Below are the code and all the weights of a small trained network. Each question names an input and a class and asks about switching units off, where a switched-off unit gives its printed mean instead of its output.

import numpy as np


def w(rows, s, z=0):
    codes = np.array(rows[::2]) - 128.0
    scale = np.full(codes.shape[1], s)
    scale[-1] = z or s
    return codes * scale


def f(y):
    return np.maximum(y, 0)


def log_softmax(a):
    a = a - a.max(-1, keepdims=True)
    return a - np.log(np.exp(a).sum(-1, keepdims=True))


def net(x, mask):
    res = np.array(x, float).reshape(1, 5) / 4 @ E
    y = f(res @ A[0][:, :-1].T + A[0][:, -1])
    res = res + np.where(mask, y, B[0][:, -1]) @ B[0][:, :-1]
    return log_softmax(res[-1] @ U[:, :-1].T + U[:, -1])


A, B = {}, {}
E = w([
[227,41,211,172,201],'x0',
[184,66,67,158,2],'x1',
[154,204,182,222,80],'x2',
[56,61,82,228,178],'x3',
[123,123,132,127,125],'x4',
],0.0079)
A[0] = w([
[133,92,65,190,102,143],'neuron 1',
[6,215,87,79,60,81],'neuron 2',
[33,191,177,91,181,136],'neuron 3',
[114,111,83,163,161,59],'neuron 4',
[96,188,152,164,175,135],'neuron 5',
[125,16,99,69,165,119],'neuron 6',
[134,138,174,55,80,200],'neuron 7',
[110,202,128,245,98,154],'neuron 8',
[156,185,141,69,95,102],'neuron 9',
[149,140,182,121,235,113],'neuron 10',
[88,212,9,112,104,63],'neuron 11',
[72,158,194,191,104,173],'neuron 12',
[208,130,167,69,110,71],'neuron 13',
[100,119,64,74,182,148],'neuron 14',
[46,109,84,199,163,192],'neuron 15',
[162,198,131,213,116,68],'neuron 16',
[134,188,210,189,84,83],'neuron 17',
[2,158,74,54,120,140],'neuron 18',
[154,77,124,136,107,255],'neuron 19',
[115,108,93,172,152,60],'neuron 20',
[100,82,98,103,156,168],'neuron 21',
[192,160,161,46,120,73],'neuron 22',
[171,55,179,95,185,110],'neuron 23',
[222,82,150,173,181,115],'neuron 24',
[117,109,56,56,156,69],'neuron 25',
[119,172,160,83,176,75],'neuron 26',
[60,207,161,115,200,90],'neuron 27',
[171,165,172,57,113,60],'neuron 28',
[176,200,132,95,135,199],'neuron 29',
[198,118,62,99,40,163],'neuron 30',
[131,161,184,46,61,74],'neuron 31',
[24,102,112,185,144,68],'neuron 32',
[53,158,194,98,173,53],'neuron 33',
[15,200,82,111,80,51],'neuron 34',
],0.0092,0.0072)
B[0] = w([
[47,142,113,167,104,196],'neuron 1',
[188,116,203,198,184,255],'neuron 2',
[121,125,90,171,36,226],'neuron 3',
[82,48,156,123,151,146],'neuron 4',
[85,135,114,146,81,185],'neuron 5',
[126,141,242,64,81,207],'neuron 6',
[39,148,109,145,163,230],'neuron 7',
[58,127,225,65,137,228],'neuron 8',
[67,79,128,150,199,190],'neuron 9',
[139,145,111,202,46,202],'neuron 10',
[254,112,213,201,109,214],'neuron 11',
[86,158,198,51,123,201],'neuron 12',
[70,80,168,213,179,179],'neuron 13',
[78,161,187,82,92,207],'neuron 14',
[33,141,117,135,188,230],'neuron 15',
[113,41,227,29,89,176],'neuron 16',
[132,112,205,56,105,194],'neuron 17',
[188,166,188,157,136,254],'neuron 18',
[117,244,107,163,99,237],'neuron 19',
[55,48,104,203,219,145],'neuron 20',
[78,166,176,95,127,194],'neuron 21',
[63,91,140,156,186,185],'neuron 22',
[208,156,201,166,116,197],'neuron 23',
[183,151,202,214,151,206],'neuron 24',
[81,100,228,18,95,178],'neuron 25',
[81,124,114,183,63,169],'neuron 26',
[110,102,103,152,33,204],'neuron 27',
[76,67,140,151,208,174],'neuron 28',
[43,168,112,136,156,224],'neuron 29',
[55,137,100,180,45,245],'neuron 30',
[32,77,117,155,185,190],'neuron 31',
[51,89,112,162,218,178],'neuron 32',
[110,87,102,185,40,173],'neuron 33',
[243,103,214,209,151,218],'neuron 34',
],0.0072,0.0087)
U = w([
[197,109,155,172,156,92],'0',
[65,50,100,141,209,91],'1',
[105,214,119,124,133,236],'2',
[108,96,92,158,29,53],'3',
[111,116,180,34,111,51],'4',
[123,162,90,91,133,206],'5',
[212,17,8,35,195,2],'6',
[237,56,23,43,207,2],'7',
],0.014,0.011)

Each question gives the input, the list of numbers given to net, and the class t.
The units are the neurons (one row each of A and B). Each row of codes is followed by its name. A weight is (code - 128) times the scale printed after its matrix; where a second scale follows, it is the last column's (A, B and U).
mask holds one flag per neuron, in row order. A switched-off neuron (its flag False) gives its mean, the last column of its row in B, instead of its output. The means were averaged over made-up inputs and are rounded, as every weight is.
A unit's drop is (log p(t) with every unit on - log p(t) with that unit switched off) / (log p(t) with every unit on - log p(t) with every unit switched off).
The circuit of an input: a set's keep is (log p(t) with only the set's units on - log p(t) with every unit switched off) / (log p(t) with every unit on - log p(t) with every unit switched off). Starting from the 12 units with the biggest drops (on a tie, the unit counted first), units are removed one at a time, each time the one whose removal leaves the highest keep (on an exact tie, the one counted first), for as long as the keep stays at least 0.8.
circuit, biggest first: the units of the circuit, biggest drop first
k most important neurons: the k neurons with the biggest drops, biggest first
drop when u is switched off: that unit's drop, to one decimal
input [-3,-8,5,8,3], class 1: circuit, biggest first => neuron 32
input [-2,-8,0,-6,-1], class 3: circuit, biggest first => neuron 3; neuron 27; neuron 33
input [-7,5,-4,2,7], class 0: 3 most important neurons => neuron 11; neuron 34; neuron 2
input [-6,-6,6,-5,-5], class 0: circuit, biggest first => neuron 2; neuron 34
input [-5,-6,-1,0,1], class 3: circuit, biggest first => neuron 3; neuron 27
input [5,-2,6,-4,5], class 4: circuit, biggest first => neuron 17; neuron 16
input [-8,5,-5,6,-7], class 0: circuit, biggest first => neuron 11; neuron 34
input [7,8,-7,7,-8], class 2: 2 most important neurons => neuron 19; neuron 6
input [1,3,-3,5,-8], class 2: 3 most important neurons => neuron 19; neuron 31; neuron 9
input [-5,1,6,-7,0], class 1: 2 most important neurons => neuron 31; neuron 9
input [8,-6,-6,6,-7], class 0: 2 most important neurons => neuron 23; neuron 24
input [4,-2,-4,3,-8], class 2: drop when neuron 34 is switched off => 0.3
input [-2,-2,-2,-7,4], class 1: drop when neuron 12 is switched off => 0.0
input [-5,1,-8,-1,-3], class 4: circuit, biggest first => neuron 25
input [6,1,7,-4,-3], class 4: drop when neuron 18 is switched off => 0.1
input [-6,-3,8,3,1], class 4: drop when neuron 16 is switched off => 0.2
